Here is a tiny trained network, its code and every weight. The questions are about switching its units off for an input and a target symbol, where a switched-off unit gives its printed mean instead of its output.

import numpy as np


def w(rows, s, z=0):
    codes = np.array(rows[::2]) - 128.0
    scale = np.full(codes.shape[1], s)
    scale[-1] = z or s
    return codes * scale


def norm(h):
    return h / np.sqrt((h * h).mean(-1, keepdims=True) + 1e-5)


def f(y):
    return y / 2 * (1 + np.tanh(0.7978845608 * (y + 0.044715 * y**3)))


def softmax(a):
    e = np.exp(a - a.max(-1, keepdims=True))
    return e / e.sum(-1, keepdims=True)


def log_softmax(a):
    a = a - a.max(-1, keepdims=True)
    return a - np.log(np.exp(a).sum(-1, keepdims=True))


def net(x, mask):
    ids = ['αβγδεζηθλμστψω'.index(c) for c in x.split()]
    T = len(ids)
    res = E[ids] + P[:T]
    u = 0
    for l in range(2):
        r = norm(res)
        for j in range(3):
            rows = slice(4 * j, 4 * j + 4)
            q, k, v = (r @ M[l][rows].T for M in (Q, K, V))
            z = softmax(np.where(np.tri(T) > 0, q @ k.T / 4**0.5, -1e9)) @ v
            o = O[l][rows]
            res = res + np.where(mask[u + j], z, o[:, -1]) @ o[:, :-1]
        u += 3
        y = f(norm(res) @ A[l][:, :-1].T + A[l][:, -1])
        res = res + np.where(mask[u : u + 8], y, B[l][:, -1]) @ B[l][:, :-1]
        u += 8
    return log_softmax(norm(res)[-1] @ U[:, :-1].T + U[:, -1])


Q, K, V, O, A, B = {}, {}, {}, {}, {}, {}
E = w([
[117,79,126,51,122,103],'α',
[183,235,174,172,60,140],'β',
[84,210,16,74,199,87],'γ',
[132,186,192,80,160,189],'δ',
[99,221,102,135,117,125],'ε',
[202,174,157,172,138,92],'ζ',
[145,157,91,75,176,221],'η',
[222,163,153,183,111,162],'θ',
[83,191,8,57,207,216],'λ',
[110,162,86,113,174,122],'μ',
[191,188,53,113,73,34],'σ',
[177,164,149,131,79,129],'τ',
[131,133,132,66,163,101],'ψ',
[171,144,33,176,128,72],'ω',
],0.016)
P = w([
[71,95,138,156,120,143],'0',
[207,158,33,146,190,183],'1',
[125,215,174,33,154,32],'2',
[111,91,36,94,140,155],'3',
[238,160,17,175,217,167],'4',
[125,219,175,7,123,32],'5',
],0.016)
Q[0] = w([
[140,79,69,103,68,44],'L0H1',
[91,163,229,75,162,93],'L0H1',
[210,192,202,107,145,54],'L0H1',
[146,88,72,188,255,181],'L0H1',
[91,195,153,92,154,55],'L0H2',
[102,110,102,162,172,96],'L0H2',
[89,215,204,26,230,161],'L0H2',
[136,101,84,250,167,136],'L0H2',
[82,23,132,156,149,127],'L0H3',
[46,178,68,95,134,162],'L0H3',
[121,192,149,77,72,170],'L0H3',
[61,252,181,119,150,31],'L0H3',
],0.0098)
K[0] = w([
[125,40,85,157,151,131],'L0H1',
[76,65,156,176,153,111],'L0H1',
[133,123,178,203,125,136],'L0H1',
[160,149,87,118,168,93],'L0H1',
[82,175,155,99,132,98],'L0H2',
[173,147,119,133,139,136],'L0H2',
[69,88,136,122,95,145],'L0H2',
[218,87,89,129,171,124],'L0H2',
[94,101,185,46,170,153],'L0H3',
[81,136,67,102,96,130],'L0H3',
[97,134,78,200,44,170],'L0H3',
[49,182,135,248,139,83],'L0H3',
],0.013)
V[0] = w([
[53,71,114,184,60,196],'L0H1',
[59,55,62,184,44,106],'L0H1',
[172,101,172,76,2,185],'L0H1',
[214,130,135,204,127,156],'L0H1',
[101,146,171,170,188,65],'L0H2',
[132,153,86,154,120,90],'L0H2',
[161,54,143,120,143,113],'L0H2',
[197,180,115,17,76,95],'L0H2',
[139,77,185,174,168,157],'L0H3',
[147,103,211,64,96,123],'L0H3',
[112,211,136,166,100,87],'L0H3',
[72,113,154,71,174,107],'L0H3',
],0.0087)
O[0] = w([
[142,120,14,106,101,214,94],'L0H1',
[146,117,22,57,129,155,95],'L0H1',
[246,141,149,123,50,175,63],'L0H1',
[176,80,180,97,163,118,196],'L0H1',
[91,113,92,104,128,151,122],'L0H2',
[188,53,213,79,108,155,178],'L0H2',
[124,180,96,180,115,196,52],'L0H2',
[131,130,189,90,228,193,178],'L0H2',
[110,95,166,60,254,215,69],'L0H3',
[162,65,123,89,92,140,2],'L0H3',
[153,200,238,165,39,107,193],'L0H3',
[126,73,143,116,172,52,38],'L0H3',
],0.0073,0.0056)
A[0] = w([
[140,125,145,156,157,160,1],'L0N1',
[131,103,196,117,131,117,211],'L0N2',
[90,160,162,93,60,64,87],'L0N3',
[121,4,80,161,132,120,138],'L0N4',
[125,129,78,84,180,77,94],'L0N5',
[179,114,172,113,179,139,117],'L0N6',
[91,84,122,107,173,125,111],'L0N7',
[91,152,157,200,120,81,62],'L0N8',
],0.015,0.0043)
B[0] = w([
[153,218,132,179,96,122,134],'L0N1',
[121,107,61,119,199,138,209],'L0N2',
[60,119,186,139,161,130,243],'L0N3',
[159,98,254,190,72,205,154],'L0N4',
[166,173,185,152,77,68,253],'L0N5',
[51,171,108,73,141,48,242],'L0N6',
[71,57,197,119,198,81,162],'L0N7',
[126,174,72,45,132,223,210],'L0N8',
],0.0099,0.0057)
Q[1] = w([
[182,131,100,213,141,116],'L1H1',
[94,170,145,35,45,169],'L1H1',
[188,187,141,126,137,173],'L1H1',
[128,131,84,132,121,202],'L1H1',
[62,88,209,4,124,111],'L1H2',
[52,196,56,71,75,178],'L1H2',
[151,103,45,108,140,220],'L1H2',
[178,61,102,163,59,131],'L1H2',
[208,185,133,140,98,151],'L1H3',
[105,137,122,136,121,201],'L1H3',
[63,168,153,79,121,135],'L1H3',
[178,83,113,154,192,168],'L1H3',
],0.012)
K[1] = w([
[248,190,163,187,125,88],'L1H1',
[49,136,97,116,120,225],'L1H1',
[157,156,156,150,56,166],'L1H1',
[98,184,148,66,142,167],'L1H1',
[91,104,174,18,107,79],'L1H2',
[61,58,77,105,56,181],'L1H2',
[128,76,71,148,208,198],'L1H2',
[212,39,114,130,147,87],'L1H2',
[154,196,118,218,145,178],'L1H3',
[145,104,131,117,142,181],'L1H3',
[84,132,135,141,100,176],'L1H3',
[169,116,73,6,168,124],'L1H3',
],0.012)
V[1] = w([
[164,126,108,97,165,93],'L1H1',
[146,155,137,36,116,138],'L1H1',
[185,239,155,66,126,176],'L1H1',
[171,99,177,196,227,246],'L1H1',
[87,96,124,173,42,148],'L1H2',
[161,88,227,130,134,233],'L1H2',
[147,79,145,228,189,113],'L1H2',
[191,175,166,112,133,103],'L1H2',
[144,197,112,160,138,112],'L1H3',
[103,113,187,35,144,170],'L1H3',
[152,148,93,141,191,136],'L1H3',
[176,157,101,52,138,64],'L1H3',
],0.011)
O[1] = w([
[106,127,79,97,121,153,118],'L1H1',
[151,196,134,65,93,157,157],'L1H1',
[126,153,170,64,96,156,247],'L1H1',
[94,162,156,159,206,207,57],'L1H1',
[195,226,167,137,163,113,33],'L1H2',
[146,153,96,164,166,32,16],'L1H2',
[149,128,226,56,159,73,3],'L1H2',
[108,18,103,202,138,145,238],'L1H2',
[145,107,155,254,159,144,234],'L1H3',
[176,212,210,55,95,154,116],'L1H3',
[174,79,126,143,129,94,142],'L1H3',
[192,170,128,161,173,36,167],'L1H3',
],0.0079,0.0056)
A[1] = w([
[156,71,125,19,70,199,2],'L1N1',
[108,141,186,132,47,145,9],'L1N2',
[135,110,37,199,154,108,63],'L1N3',
[249,135,93,67,124,78,47],'L1N4',
[193,76,241,100,180,152,134],'L1N5',
[159,116,46,61,200,216,60],'L1N6',
[54,174,247,168,129,95,44],'L1N7',
[40,56,159,147,152,120,49],'L1N8',
],0.012,0.0037)
B[1] = w([
[143,10,52,196,165,147,161],'L1N1',
[146,35,135,50,142,86,160],'L1N2',
[158,142,151,80,120,153,186],'L1N3',
[220,99,76,135,119,236,169],'L1N4',
[16,160,111,80,86,171,189],'L1N5',
[229,150,157,66,104,2,181],'L1N6',
[191,49,139,181,130,146,253],'L1N7',
[204,202,88,104,198,122,196],'L1N8',
],0.015,0.0062)
U = w([
[150,238,138,164,96,120,48],'α',
[104,62,100,125,143,140,204],'β',
[114,97,170,161,157,75,168],'γ',
[108,155,158,248,91,119,196],'δ',
[131,118,149,137,63,61,189],'ε',
[88,137,167,66,161,129,83],'ζ',
[106,122,140,158,187,191,98],'η',
[162,116,95,54,128,83,3],'θ',
[143,102,98,216,162,84,93],'λ',
[69,141,70,174,118,53,150],'μ',
[158,141,234,136,95,116,74],'σ',
[182,120,85,142,102,166,151],'τ',
[65,155,94,133,82,144,248],'ψ',
[96,150,40,131,181,115,89],'ω',
],0.014,0.004)

Each question gives the input, a string of symbols that net reads in full, and the target symbol t.
The units are the heads (4 rows each of Q, K, V and O) and the neurons (one row each of A and B). Each row of codes is followed by its name. A weight is (code - 128) times the scale printed after its matrix; where a second scale follows, it is the last column's (O, A, B and U).
mask holds one flag per unit, layer by layer, with each layer's heads first. A switched-off unit (its flag False) gives its mean, the last column of its rows in O or B, instead of its output. The means were averaged over made-up inputs and are rounded, as every weight is.
A unit's drop is (log p(t) with every unit on - log p(t) with that unit switched off) / (log p(t) with every unit on - log p(t) with every unit switched off).
The circuit of an input: a set's keep is (log p(t) with only the set's units on - log p(t) with every unit switched off) / (log p(t) with every unit on - log p(t) with every unit switched off). Starting from the 12 units with the biggest drops (on a tie, the unit counted first), units are removed one at a time, each time the one whose removal leaves the highest keep (on an exact tie, the one counted first), for as long as the keep stays at least 0.8.
units of the circuit, in order: the units of the circuit, biggest drop first
k most important neurons of layer l: the k neurons of layer l with the biggest drops, biggest first
which heads matter: for each layer, one digit per head in row order, 1 if its drop is at least 0.15 and else 0, layers parted by /
input δ τ τ ω, target δ: units of the circuit, in order -> (L0N4; L0N5)
input ε ω μ τ δ ζ, target ε: which heads matter -> 110 / 100
input τ α β γ τ η, target τ: units of the circuit, in order -> (L0H1)
input τ μ ψ δ, target ζ: which heads matter -> 101 / 101
input τ β β μ, target λ: which heads matter -> 001 / 000
input σ α μ λ μ ε, target σ: which heads matter -> 011 / 001
input α ζ η, target α: units of the circuit, in order -> (L1H2; L0H2)
input η δ μ ζ μ ε, target η: units of the circuit, in order -> (L1H1; L0H3; L0N4; L1N7)
input θ μ μ ζ, target θ: which heads matter -> 100 / 000
input μ ζ β, target μ: units of the circuit, in order -> (L0H1; L1H1)
input μ γ ω, target μ: units of the circuit, in order -> (L0H1; L0N5)
input τ ω σ δ λ σ, target τ: units of the circuit, in order -> (L0H1; L1N4)
input μ ζ ε, target μ: 2 most important neurons of layer 0 -> (L0N5; L0N2)
input ε δ μ θ ε α, target ε: 3 most important neurons of layer 0 -> (L0N3; L0N8; L0N5)
input γ σ ε, target γ: units of the circuit, in order -> (L1N7; L0H1)
input γ γ σ ψ ζ ω, target γ: units of the circuit, in order -> (L0N3; L0H1)
input ψ σ ε σ β δ, target ψ: which heads matter -> 111 / 000
input σ δ σ ψ ζ ε, target σ: units of the circuit, in order -> (L0H3; L1N7; L0H2)
input δ σ ζ, target δ: which heads matter -> 011 / 000
input ε τ λ α μ θ, target ε: 2 most important neurons of layer 0 -> (L0N3; L0N5)
input θ μ λ τ θ δ, target θ: which heads matter -> 100 / 010
input γ η τ ψ, target γ: units of the circuit, in order -> (L0N5; L0N7)
input τ γ μ, target τ: units of the circuit, in order -> (L0H1)
input ζ ε σ ζ θ, target η: units of the circuit, in order -> (L1H1)
input μ ζ γ ε, target ψ: units of the circuit, in order -> (L1H2; L0H1)
input θ λ δ λ σ δ, target θ: units of the circuit, in order -> (L1N6; L0H1; L1H2)
input ζ ζ τ γ σ ε, target ζ: which heads matter -> 010 / 000
input β α ζ, target β: which heads matter -> 100 / 010
input δ α θ, target δ: which heads matter -> 111 / 100
